Below is a small trained network, with its code and all its weights. Each question gives an input and a class and asks what happens when units are switched off, that is, made to give their printed mean instead of their output.

import numpy as np


def w(rows, s, z=0):
    codes = np.array(rows[::2]) - 128.0
    scale = np.full(codes.shape[1], s)
    scale[-1] = z or s
    return codes * scale


def norm(h):
    return h / np.sqrt((h * h).mean(-1, keepdims=True) + 1e-5)


def f(y):
    return y / 2 * (1 + np.tanh(0.7978845608 * (y + 0.044715 * y**3)))


def log_softmax(a):
    a = a - a.max(-1, keepdims=True)
    return a - np.log(np.exp(a).sum(-1, keepdims=True))


def net(x, mask):
    res = np.array(x, float).reshape(1, 3) / 4 @ E
    u = 0
    for l in range(4):
        y = f(norm(res) @ A[l][:, :-1].T + A[l][:, -1])
        res = res + np.where(mask[u : u + 3], y, B[l][:, -1]) @ B[l][:, :-1]
        u += 3
    return log_softmax(norm(res)[-1] @ U[:, :-1].T + U[:, -1])


A, B = {}, {}
E = w([
[153,90,197,52,235],'x0',
[92,65,68,225,207],'x1',
[140,227,224,254,150],'x2',
],0.0049)
A[0] = w([
[114,117,64,182,184,48],'L0N1',
[140,56,132,96,83,39],'L0N2',
[115,211,3,175,45,6],'L0N3',
],0.0061,0.0021)
B[0] = w([
[230,125,137,123,76,191],'L0N1',
[134,161,64,116,143,131],'L0N2',
[88,28,255,88,111,254],'L0N3',
],0.0092,0.0019)
A[1] = w([
[115,158,57,188,15,124],'L1N1',
[143,177,142,77,71,96],'L1N2',
[133,255,114,37,123,2],'L1N3',
],0.0058,0.0059)
B[1] = w([
[63,67,197,62,135,219],'L1N1',
[200,91,85,254,87,112],'L1N2',
[199,52,173,121,102,3],'L1N3',
],0.0062,0.00046)
A[2] = w([
[95,44,75,219,177,2],'L2N1',
[132,170,170,65,41,86],'L2N2',
[176,124,175,60,254,63],'L2N3',
],0.0072,0.0029)
B[2] = w([
[255,122,113,142,93,171],'L2N1',
[181,71,114,183,147,184],'L2N2',
[75,61,186,182,25,252],'L2N3',
],0.0099,0.0032)
A[3] = w([
[130,200,167,167,166,117],'L3N1',
[125,108,37,50,142,78],'L3N2',
[249,134,154,113,85,1],'L3N3',
],0.011,0.0034)
B[3] = w([
[84,172,38,2,145,252],'L3N1',
[100,250,151,151,165,255],'L3N2',
[211,89,42,188,217,198],'L3N3',
],0.0099,0.0034)
U = w([
[77,55,201,127,96,252],'0',
[84,227,89,74,165,75],'1',
[254,98,88,170,156,32],'2',
],0.018,0.0019)

Each question gives the input, the list of numbers given to net, and the class t.
The units are the neurons (one row each of A and B). Each row of codes is followed by its name. A weight is (code - 128) times the scale printed after its matrix; where a second scale follows, it is the last column's (A, B and U).
mask holds one flag per neuron, layer by layer. A switched-off neuron (its flag False) gives its mean, the last column of its row in B, instead of its output. The means were averaged over made-up inputs and are rounded, as every weight is.
A unit's drop is (log p(t) with every unit on - log p(t) with that unit switched off) / (log p(t) with every unit on - log p(t) with every unit switched off).
The circuit of an input: a set's keep is (log p(t) with only the set's units on - log p(t) with every unit switched off) / (log p(t) with every unit on - log p(t) with every unit switched off). Starting from all 12 units, units are removed one at a time, each time the one whose removal leaves the highest keep (on an exact tie, the one counted first), for as long as the keep stays at least 0.8.
circuit, biggest first: the units of the circuit, biggest drop first
most important unit: the unit with the biggest drop
k most important neurons: the k neurons with the biggest drops, biggest first
drop when u is switched off: that unit's drop, to one decimal
input [3,1,-4], class 1: 3 most important neurons	L0N3; L0N2; L3N2
input [-4,2,-7], class 1: most important neuron	L2N3
input [0,8,8], class 1: 3 most important neurons	L3N1; L2N2; L2N3
input [6,1,8], class 1: 3 most important neurons	L3N1; L0N3; L1N1
input [4,-6,5], class 2: 4 most important neurons	L3N3; L2N2; L0N3; L1N3
input [-1,5,5], class 1: 4 most important neurons	L3N1; L2N3; L2N2; L1N2
input [-5,-4,4], class 0: 3 most important neurons	L2N1; L0N1; L0N3
input [7,6,8], class 1: 2 most important neurons	L0N3; L3N1
input [-3,4,-5], class 1: circuit, biggest first	L2N3; L3N2
input [4,-5,3], class 2: 2 most important neurons	L0N3; L3N3
input [-7,6,7], class 0: 3 most important neurons	L0N3; L3N2; L1N1
input [-3,2,-5], class 1: 2 most important neurons	L2N3; L3N2
input [-6,-5,4], class 0: 2 most important neurons	L2N1; L0N1
input [2,-3,2], class 2: 2 most important neurons	L0N3; L1N3
input [2,4,-6], class 1: most important unit	L3N2
input [3,6,8], class 1: drop when L3N1 is switched off	0.7
input [4,6,8], class 1: drop when L3N1 is switched off	0.7
input [-6,3,4], class 0: drop when L0N3 is switched off	0.2
input [-5,-2,4], class 0: drop when L0N3 is switched off	0.9
input [-4,-8,-5], class 2: most important unit	L2N2
